Below are the code and all the weights of a small trained network. Each question names an input and a target symbol and asks about switching units off, where a switched-off unit gives its printed mean instead of its output.

import numpy as np


def w(rows, s, z=0):
    codes = np.array(rows[::2]) - 128.0
    scale = np.full(codes.shape[1], s)
    scale[-1] = z or s
    return codes * scale


def norm(h):
    return h / np.sqrt((h * h).mean(-1, keepdims=True) + 1e-5)


def f(y):
    return np.maximum(y, 0)


def softmax(a):
    e = np.exp(a - a.max(-1, keepdims=True))
    return e / e.sum(-1, keepdims=True)


def log_softmax(a):
    a = a - a.max(-1, keepdims=True)
    return a - np.log(np.exp(a).sum(-1, keepdims=True))


def net(x, mask):
    ids = ['ΓΘΣΨαβδεζηλμπτφ'.index(c) for c in x.split()]
    T = len(ids)
    res = E[ids] + P[:T]
    u = 0
    for l in range(2):
        r = norm(res)
        for j in range(2):
            rows = slice(2 * j, 2 * j + 2)
            q, k, v = (r @ M[l][rows].T for M in (Q, K, V))
            z = softmax(np.where(np.tri(T) > 0, q @ k.T / 2**0.5, -1e9)) @ v
            o = O[l][rows]
            res = res + np.where(mask[u + j], z, o[:, -1]) @ o[:, :-1]
        u += 2
        y = f(norm(res) @ A[l][:, :-1].T + A[l][:, -1])
        res = res + np.where(mask[u : u + 12], y, B[l][:, -1]) @ B[l][:, :-1]
        u += 12
    return log_softmax(norm(res)[-1] @ U[:, :-1].T + U[:, -1])


Q, K, V, O, A, B = {}, {}, {}, {}, {}, {}
E = w([
[106,135,116],'Γ',
[114,131,183],'Θ',
[115,125,182],'Σ',
[127,124,189],'Ψ',
[126,84,245],'α',
[102,130,103],'β',
[82,143,91],'δ',
[112,126,183],'ε',
[99,151,155],'ζ',
[38,155,70],'η',
[39,128,79],'λ',
[125,172,78],'μ',
[120,177,83],'π',
[242,52,111],'τ',
[254,45,140],'φ',
],0.0073)
P = w([
[89,83,138],'0',
[133,193,255],'1',
[159,175,81],'2',
[85,49,155],'3',
[132,188,199],'4',
[188,174,70],'5',
[97,39,135],'6',
[135,176,190],'7',
[217,173,59],'8',
[104,43,119],'9',
[134,167,196],'10',
],0.0085)
Q[0] = w([
[157,20,15],'0.h1',
[64,51,102],'0.h1',
[71,2,163],'0.h2',
[74,166,93],'0.h2',
],0.0068)
K[0] = w([
[90,254,185],'0.h1',
[164,216,134],'0.h1',
[30,148,143],'0.h2',
[176,136,146],'0.h2',
],0.0086)
V[0] = w([
[34,159,186],'0.h1',
[4,60,105],'0.h1',
[120,36,122],'0.h2',
[182,240,135],'0.h2',
],0.0044)
O[0] = w([
[62,148,117,240],'0.h1',
[87,156,168,254],'0.h1',
[183,175,2,104],'0.h2',
[124,172,64,133],'0.h2',
],0.0069,0.0018)
A[0] = w([
[111,232,190,19],'0.n1',
[129,139,35,172],'0.n2',
[134,127,56,141],'0.n3',
[115,187,137,4],'0.n4',
[134,86,171,151],'0.n5',
[140,1,74,213],'0.n6',
[11,94,99,144],'0.n7',
[105,230,150,29],'0.n8',
[170,39,88,119],'0.n9',
[146,82,102,111],'0.n10',
[84,51,102,143],'0.n11',
[136,175,114,100],'0.n12',
],0.0081,0.0026)
B[0] = w([
[183,112,171,253],'0.n1',
[82,168,173,202],'0.n2',
[30,135,160,179],'0.n3',
[129,125,158,165],'0.n4',
[134,95,67,187],'0.n5',
[7,135,238,252],'0.n6',
[203,83,184,248],'0.n7',
[150,143,166,236],'0.n8',
[3,93,107,192],'0.n9',
[22,96,155,159],'0.n10',
[127,72,182,217],'0.n11',
[163,132,114,171],'0.n12',
],0.0048,0.0039)
Q[1] = w([
[156,64,11],'1.h1',
[133,129,188],'1.h1',
[216,213,239],'1.h2',
[254,130,85],'1.h2',
],0.0073)
K[1] = w([
[38,176,226],'1.h1',
[51,128,18],'1.h1',
[94,254,69],'1.h2',
[168,152,159],'1.h2',
],0.0082)
V[1] = w([
[68,2,153],'1.h1',
[110,103,69],'1.h1',
[114,18,115],'1.h2',
[40,105,87],'1.h2',
],0.0061)
O[1] = w([
[170,1,6,250],'1.h1',
[194,74,159,8],'1.h1',
[95,191,88,45],'1.h2',
[74,99,85,124],'1.h2',
],0.0066,0.0023)
A[1] = w([
[181,204,144,14],'1.n1',
[166,144,49,201],'1.n2',
[160,166,165,106],'1.n3',
[119,75,43,83],'1.n4',
[67,152,2,146],'1.n5',
[215,129,132,145],'1.n6',
[150,212,132,64],'1.n7',
[195,212,162,5],'1.n8',
[157,144,94,72],'1.n9',
[150,43,190,155],'1.n10',
[232,132,131,166],'1.n11',
[36,248,68,13],'1.n12',
],0.0083,0.0021)
B[1] = w([
[74,101,146,173],'1.n1',
[94,237,219,146],'1.n2',
[113,83,118,187],'1.n3',
[77,165,179,156],'1.n4',
[197,253,110,174],'1.n5',
[181,157,109,172],'1.n6',
[116,157,110,173],'1.n7',
[73,85,135,195],'1.n8',
[139,104,196,131],'1.n9',
[117,82,27,253],'1.n10',
[209,180,106,182],'1.n11',
[115,109,16,185],'1.n12',
],0.0063,0.0051)
U = w([
[18,65,162,114],'Γ',
[135,112,169,13],'Θ',
[157,98,145,27],'Σ',
[186,176,118,198],'Ψ',
[239,117,64,250],'α',
[150,146,97,177],'β',
[135,104,113,1],'δ',
[148,95,148,5],'ε',
[107,213,234,164],'ζ',
[240,88,85,140],'η',
[136,113,136,33],'λ',
[142,113,128,91],'μ',
[56,3,66,232],'π',
[136,187,102,149],'τ',
[125,200,184,194],'φ',
],0.012,0.0055)

Each question gives the input, a string of symbols that net reads in full, and the target symbol t.
The units are the heads (2 rows each of Q, K, V and O) and the neurons (one row each of A and B). Each row of codes is followed by its name. A weight is (code - 128) times the scale printed after its matrix; where a second scale follows, it is the last column's (O, A, B and U).
mask holds one flag per unit, layer by layer, with each layer's heads first. A switched-off unit (its flag False) gives its mean, the last column of its rows in O or B, instead of its output. The means were averaged over made-up inputs and are rounded, as every weight is.
A unit's drop is (log p(t) with every unit on - log p(t) with that unit switched off) / (log p(t) with every unit on - log p(t) with every unit switched off).
The circuit of an input: a set's keep is (log p(t) with only the set's units on - log p(t) with every unit switched off) / (log p(t) with every unit on - log p(t) with every unit switched off). Starting from the 12 units with the biggest drops (on a tie, the unit counted first), units are removed one at a time, each time the one whose removal leaves the highest keep (on an exact tie, the one counted first), for as long as the keep stays at least 0.8.
units of the circuit, in order: the units of the circuit, biggest drop first
top k neurons: the k neurons with the biggest drops, biggest first
top k neurons in layer l: the k neurons of layer l with the biggest drops, biggest first
heads that matter: for each layer, one digit per head in row order, 1 if its drop is at least 0.15 and else 0, layers parted by /
drop of u: that unit's drop, to one decimal
input β μ λ η α, target π: units of the circuit, in order -> (1.h1, 1.n10)
input α Γ Θ β μ λ Σ α, target π: units of the circuit, in order -> (1.n10, 1.h1)
input μ μ λ β δ, target π: top neuron -> (0.n2)
input λ β Ψ Σ φ τ τ μ τ μ ε, target α: top 2 neurons -> (0.n9, 0.n6)
input μ α Ψ π η π π λ, target ζ: units of the circuit, in order -> (0.n6, 1.h1)
input ζ λ λ π μ β Γ τ τ η ζ, target α: top 2 neurons -> (0.n9, 0.n6)
input α α Σ, target α: heads that matter -> 00 / 01
input ζ Γ Θ, target ζ: heads that matter -> 10 / 10
input φ η φ Ψ μ Σ Θ φ τ μ Ψ, target α: top 2 neurons -> (0.n9, 0.n6)
input π Σ ζ α δ μ η μ τ μ μ, target α: heads that matter -> 00 / 01
input μ α ζ, target ζ: top 3 neurons in layer 0 -> (0.n5, 0.n9, 0.n11)
input π Θ α δ α α Ψ Ψ π λ η, target ζ: top 2 neurons in layer 0 -> (0.n6, 0.n11)
input η ζ π Σ Ψ φ Σ ζ Ψ τ λ, target α: heads that matter -> 10 / 00
input μ η ζ δ λ α τ β ζ τ β, target α: top neuron in layer 0 -> (0.n2)
input α μ φ Ψ α μ τ Γ, target α: top 2 neurons in layer 0 -> (0.n2, 0.n3)
input Ψ τ Γ Σ η Ψ ζ μ Θ, target ζ: top 4 neurons -> (0.n6, 0.n7, 1.n10, 0.n11)
input Θ Γ π Ψ α λ ε π τ Σ π, target α: top 2 neurons in layer 0 -> (0.n9, 0.n6)
input ζ α ζ η Σ ζ, target ζ: top 3 neurons in layer 0 -> (0.n6, 0.n7, 0.n11)
input α η β β τ λ η φ τ Ψ η, target α: top 2 neurons in layer 0 -> (0.n9, 0.n6)
input φ Σ τ β Ψ, target α: drop of 1.h1 -> 0.2
input μ τ π η μ π π π π μ δ, target ζ: drop of 1.h1 -> 2.0
input λ π α, target α: drop of 0.n6 -> 0.4
input ζ β β τ δ, target α: top neuron in layer 0 -> (0.n2)
